Below is a small trained network, with its code and all its weights. Each question gives an input and a class and asks what happens when units are switched off, that is, made to give their printed mean instead of their output.

import numpy as np


def w(rows, s, z=0):
    codes = np.array(rows[::2]) - 128.0
    scale = np.full(codes.shape[1], s)
    scale[-1] = z or s
    return codes * scale


def norm(h):
    return h / np.sqrt((h * h).mean(-1, keepdims=True) + 1e-5)


def f(y):
    return np.maximum(y, 0)


def log_softmax(a):
    a = a - a.max(-1, keepdims=True)
    return a - np.log(np.exp(a).sum(-1, keepdims=True))


def net(x, mask):
    res = np.array(x, float).reshape(1, 5) / 4 @ E
    u = 0
    for l in range(2):
        y = f(norm(res) @ A[l][:, :-1].T + A[l][:, -1])
        res = res + np.where(mask[u : u + 12], y, B[l][:, -1]) @ B[l][:, :-1]
        u += 12
    return log_softmax(norm(res)[-1] @ U[:, :-1].T + U[:, -1])


A, B = {}, {}
E = w([
[167,159,4,128,174,56,238,60,62],'x0',
[157,174,54,142,128,21,118,255,88],'x1',
[227,124,77,173,157,218,120,160,165],'x2',
[50,150,62,207,138,144,89,106,131],'x3',
[75,125,148,167,103,164,233,176,152],'x4',
],0.005)
A[0] = w([
[91,111,144,123,115,89,117,132,119,33],'L0N1',
[157,124,116,152,126,151,118,156,132,83],'L0N2',
[184,133,193,78,125,117,128,173,123,45],'L0N3',
[164,130,127,108,128,92,7,112,131,45],'L0N4',
[171,131,122,151,129,172,95,161,131,45],'L0N5',
[132,140,127,139,128,84,96,222,123,3],'L0N6',
[164,119,116,153,121,165,109,158,127,47],'L0N7',
[120,141,176,132,132,166,109,108,123,91],'L0N8',
[82,133,162,161,119,155,185,215,142,40],'L0N9',
[103,123,161,127,125,148,69,202,135,27],'L0N10',
[70,145,94,178,130,144,58,141,125,30],'L0N11',
[72,134,172,108,120,77,98,142,117,44],'L0N12',
],0.018,0.0057)
B[0] = w([
[100,170,131,102,155,123,122,140,161,171],'L0N1',
[91,171,124,106,146,117,115,154,132,192],'L0N2',
[75,63,134,185,123,104,162,207,177,233],'L0N3',
[152,136,160,129,132,212,211,120,4,246],'L0N4',
[105,187,141,92,173,126,134,129,179,221],'L0N5',
[102,68,63,85,83,154,6,90,134,235],'L0N6',
[125,156,127,91,173,126,120,141,161,200],'L0N7',
[129,104,106,123,121,139,82,76,132,210],'L0N8',
[152,133,157,124,145,200,188,134,2,254],'L0N9',
[199,178,142,183,97,53,111,72,124,254],'L0N10',
[90,41,141,166,114,102,167,214,183,222],'L0N11',
[118,197,129,87,194,129,117,160,178,217],'L0N12',
],0.021,0.0072)
A[1] = w([
[199,152,96,130,146,171,120,156,183,41],'L1N1',
[136,101,94,104,73,151,66,114,165,94],'L1N2',
[98,109,155,109,129,177,93,163,132,85],'L1N3',
[83,81,150,166,107,109,153,168,170,27],'L1N4',
[211,192,205,203,72,58,80,102,152,26],'L1N5',
[121,101,137,145,109,103,115,165,216,90],'L1N6',
[65,190,171,70,94,101,131,118,148,4],'L1N7',
[117,195,130,85,182,138,114,139,219,42],'L1N8',
[208,94,141,66,139,92,139,114,154,63],'L1N9',
[132,64,141,153,104,98,169,167,181,49],'L1N10',
[122,54,187,92,71,224,63,27,206,99],'L1N11',
[218,169,34,167,97,4,175,116,123,53],'L1N12',
],0.014,0.0029)
B[1] = w([
[62,167,129,101,146,91,161,140,129,163],'L1N1',
[95,99,101,96,94,155,78,94,121,171],'L1N2',
[170,157,111,146,106,102,186,31,174,202],'L1N3',
[151,80,143,137,99,96,145,141,204,200],'L1N4',
[216,100,94,139,128,21,141,9,167,184],'L1N5',
[105,116,134,146,138,161,182,140,45,190],'L1N6',
[153,164,91,123,170,184,140,152,184,180],'L1N7',
[112,205,151,96,182,120,95,135,172,254],'L1N8',
[86,121,140,160,135,160,158,142,143,145],'L1N9',
[102,69,180,161,91,108,127,135,170,188],'L1N10',
[107,114,36,94,75,95,14,191,90,213],'L1N11',
[227,134,179,168,108,60,74,57,150,174],'L1N12',
],0.015,0.0078)
U = w([
[143,135,145,122,130,203,197,133,8,227],'0',
[89,212,128,77,203,116,119,152,197,142],'1',
[93,87,51,90,75,119,32,124,114,254],'2',
[198,124,152,163,121,43,121,63,140,6],'3',
[79,47,159,158,105,102,173,192,191,77],'4',
],0.013,0.00024)

Each question gives the input, the list of numbers given to net, and the class t.
The units are the neurons (one row each of A and B). Each row of codes is followed by its name. A weight is (code - 128) times the scale printed after its matrix; where a second scale follows, it is the last column's (A, B and U).
mask holds one flag per neuron, layer by layer. A switched-off neuron (its flag False) gives its mean, the last column of its row in B, instead of its output. The means were averaged over made-up inputs and are rounded, as every weight is.
A unit's drop is (log p(t) with every unit on - log p(t) with that unit switched off) / (log p(t) with every unit on - log p(t) with every unit switched off).
The circuit of an input: a set's keep is (log p(t) with only the set's units on - log p(t) with every unit switched off) / (log p(t) with every unit on - log p(t) with every unit switched off). Starting from the 12 units with the biggest drops (on a tie, the unit counted first), units are removed one at a time, each time the one whose removal leaves the highest keep (on an exact tie, the one counted first), for as long as the keep stays at least 0.8.
units of the circuit, in order: the units of the circuit, biggest drop first
top k neurons: the k neurons with the biggest drops, biggest first
top k neurons in layer l: the k neurons of layer l with the biggest drops, biggest first
input [-1,-2,1,-3,-2], class 4: units of the circuit, in order	[L0N3]
input [5,6,-2,8,5], class 4: top 3 neurons	[L0N11 L0N10 L0N4]
input [-6,6,4,-6,2], class 2: top 3 neurons	[L0N6 L0N11 L1N2]
input [-7,-5,-1,-6,-4], class 3: top 2 neurons	[L0N10 L0N6]
input [-7,3,-6,1,3], class 3: top 2 neurons	[L0N10 L1N5]
input [-1,5,1,-7,2], class 4: top 2 neurons in layer 0	[L0N3 L0N8]
input [6,-8,1,-3,0], class 2: top 2 neurons in layer 0	[L0N10 L0N9]
input [7,-8,2,0,3], class 2: top 4 neurons	[L0N9 L0N4 L0N12 L0N10]
input [8,3,-3,-3,6], class 3: top 2 neurons	[L0N4 L1N12]
input [5,-5,-4,-2,5], class 0: top 2 neurons	[L0N10 L0N6]
input [-2,-4,-2,6,4], class 4: top 2 neurons	[L0N11 L0N6]
input [7,4,2,6,-1], class 3: top 2 neurons	[L1N12 L0N3]
input [-1,-6,-1,7,1], class 4: top 2 neurons	[L0N11 L0N6]
input [0,-4,-6,6,-8], class 0: top neuron	[L0N4]
input [-7,3,-3,8,-5], class 4: top 2 neurons in layer 0	[L0N11 L0N4]
input [3,-7,-7,3,-7], class 0: top 2 neurons in layer 0	[L0N4 L0N6]
input [-5,-1,4,2,-3], class 3: top 4 neurons	[L0N10 L1N5 L0N12 L0N9]
input [-8,8,-7,0,-1], class 2: top 2 neurons in layer 0	[L0N6 L0N5]
input [6,1,2,-4,2], class 3: top 2 neurons in layer 0	[L0N6 L0N9]
input [2,-1,1,5,8], class 0: units of the circuit, in order	[L0N9]
input [-5,-1,4,3,0], class 3: top 2 neurons in layer 0	[L0N10 L0N12]
input [-5,3,-3,-5,2], class 3: top 2 neurons in layer 0	[L0N10 L0N11]
input [1,1,4,7,-5], class 4: top 2 neurons in layer 0	[L0N11 L0N9]
input [7,-8,6,-7,-4], class 2: top 2 neurons in layer 0	[L0N9 L0N4]
